Below are the code and all the weights of a small trained network. Each question names an input and a target symbol and asks about switching units off, where a switched-off unit gives its printed mean instead of its output.

import numpy as np


def w(rows, s, z=0):
    codes = np.array(rows[::2]) - 128.0
    scale = np.full(codes.shape[1], s)
    scale[-1] = z or s
    return codes * scale


def f(y):
    return y / 2 * (1 + np.tanh(0.7978845608 * (y + 0.044715 * y**3)))


def softmax(a):
    e = np.exp(a - a.max(-1, keepdims=True))
    return e / e.sum(-1, keepdims=True)


def log_softmax(a):
    a = a - a.max(-1, keepdims=True)
    return a - np.log(np.exp(a).sum(-1, keepdims=True))


def net(x, mask):
    ids = ['ΔΛΞΠΣαβγεζθτφω'.index(c) for c in x.split()]
    T = len(ids)
    res = E[ids] + P[:T]
    q, k, v = (res @ M[0].T for M in (Q, K, V))
    z = softmax(np.where(np.tri(T) > 0, q @ k.T / 4**0.5, -1e9)) @ v
    res = res + np.where(mask[0], z, O[0][:, -1]) @ O[0][:, :-1]
    y = f(res @ A[0][:, :-1].T + A[0][:, -1])
    res = res + np.where(mask[1:9], y, B[0][:, -1]) @ B[0][:, :-1]
    return log_softmax(res[-1] @ U[:, :-1].T + U[:, -1])


Q, K, V, O, A, B = {}, {}, {}, {}, {}, {}
E = w([
[115,104,113,151,37,209],'Δ',
[98,102,215,156,147,136],'Λ',
[105,118,127,175,46,104],'Ξ',
[62,172,164,101,81,152],'Π',
[108,110,74,161,158,125],'Σ',
[90,114,81,124,82,107],'α',
[130,150,126,139,60,108],'β',
[144,104,107,251,94,139],'γ',
[17,148,86,21,126,126],'ε',
[112,46,130,208,142,151],'ζ',
[75,122,163,124,115,124],'θ',
[47,174,119,122,165,195],'τ',
[77,88,107,148,200,194],'φ',
[50,205,111,107,86,87],'ω',
],0.019)
P = w([
[205,2,133,34,151,178],'0',
[109,189,112,198,186,70],'1',
[69,157,115,111,177,85],'2',
[76,132,99,148,157,83],'3',
[81,118,95,151,132,66],'4',
[52,158,71,96,65,35],'5',
],0.0087)
Q[0] = w([
[63,126,28,110,104,97],'H1',
[2,106,109,195,165,73],'H1',
[3,88,73,164,172,60],'H1',
[204,130,131,132,175,232],'H1',
],0.0084)
K[0] = w([
[149,177,82,116,89,166],'H1',
[213,109,146,87,2,218],'H1',
[150,73,181,84,66,154],'H1',
[49,146,127,154,147,21],'H1',
],0.0085)
V[0] = w([
[45,163,15,69,156,187],'H1',
[157,245,228,74,39,177],'H1',
[20,158,232,102,213,199],'H1',
[48,70,197,254,200,194],'H1',
],0.0092)
O[0] = w([
[61,2,154,186,133,15,184],'H1',
[98,158,130,210,128,220,2],'H1',
[84,149,39,203,199,147,121],'H1',
[126,176,23,89,180,107,162],'H1',
],0.013,0.0076)
A[0] = w([
[166,98,90,78,154,60,3],'N1',
[157,44,87,37,92,119,191],'N2',
[166,234,104,9,144,163,173],'N3',
[80,127,57,119,72,86,172],'N4',
[165,122,202,163,17,254,77],'N5',
[87,128,68,167,106,79,182],'N6',
[208,141,236,157,93,102,126],'N7',
[87,132,143,215,155,150,95],'N8',
],0.0078,0.0056)
B[0] = w([
[29,205,222,113,165,48,210],'N1',
[164,220,131,217,129,105,253],'N2',
[203,73,86,170,54,165,234],'N3',
[100,44,152,125,220,189,237],'N4',
[149,184,73,56,235,102,162],'N5',
[120,86,193,148,214,254,230],'N6',
[48,145,62,27,74,147,182],'N7',
[81,78,144,41,19,165,174],'N8',
],0.0069,0.017)
U = w([
[77,172,116,160,166,83,15],'Δ',
[216,111,110,121,57,99,163],'Λ',
[103,83,43,132,139,105,165],'Ξ',
[104,102,130,109,80,137,255],'Π',
[91,155,121,129,63,211,93],'Σ',
[191,136,61,107,185,71,195],'α',
[163,113,131,69,57,192,144],'β',
[130,115,152,1,135,172,127],'γ',
[92,114,148,92,35,39,119],'ε',
[118,77,157,142,121,103,13],'ζ',
[145,148,119,139,161,178,222],'θ',
[168,106,80,100,150,195,66],'τ',
[167,151,212,126,179,64,44],'φ',
[140,159,176,154,142,146,29],'ω',
],0.0083,0.0045)

Each question gives the input, a string of symbols that net reads in full, and the target symbol t.
The units are the heads (4 rows each of Q, K, V and O) and the neurons (one row each of A and B). Each row of codes is followed by its name. A weight is (code - 128) times the scale printed after its matrix; where a second scale follows, it is the last column's (O, A, B and U).
mask holds one flag per unit, heads first, then neurons. A switched-off unit (its flag False) gives its mean, the last column of its rows in O or B, instead of its output. The means were averaged over made-up inputs and are rounded, as every weight is.
A unit's drop is (log p(t) with every unit on - log p(t) with that unit switched off) / (log p(t) with every unit on - log p(t) with every unit switched off).
The circuit of an input: a set's keep is (log p(t) with only the set's units on - log p(t) with every unit switched off) / (log p(t) with every unit on - log p(t) with every unit switched off). Starting from all 9 units, units are removed one at a time, each time the one whose removal leaves the highest keep (on an exact tie, the one counted first), for as long as the keep stays at least 0.8.
circuit, biggest first: the units of the circuit, biggest drop first
k most important neurons: the k neurons with the biggest drops, biggest first
drop when u is switched off: that unit's drop, to one decimal
input α γ θ, target ε: circuit, biggest first : (H1 N6)
input β θ τ, target γ: circuit, biggest first : (H1 N5)
input Ξ Π ε, target β: circuit, biggest first : (H1 N3)
input α α ζ τ α, target ε: circuit, biggest first : (H1)
input φ ε Σ τ ε θ, target Δ: circuit, biggest first : (H1 N1)
input β γ Π, target γ: 3 most important neurons : (N5 N2 N7)
input ω ζ φ γ, target Π: circuit, biggest first : (H1 N8 N2)
input φ ω ζ α, target Δ: circuit, biggest first : (H1 N1)
input α α ζ β Π, target ε: circuit, biggest first : (H1 N6)
input ζ ζ α φ β ε, target α: circuit, biggest first : (H1 N2)
input Π α ω ω ε ζ, target Σ: circuit, biggest first : (H1 N8)
input ω θ α Λ ε, target Π: circuit, biggest first : (H1 N2)
input φ α β, target Δ: 2 most important neurons : (N1 N3)
input ζ α ζ Σ, target α: circuit, biggest first : (H1)
input α α τ, target ε: 2 most important neurons : (N6 N4)
input Ξ ε ε τ, target β: drop when N5 is switched off : -0.1
input ε θ θ, target ζ: drop when N6 is switched off : 0.1
input α α Σ ζ, target ε: drop when H1 is switched off : 1.0
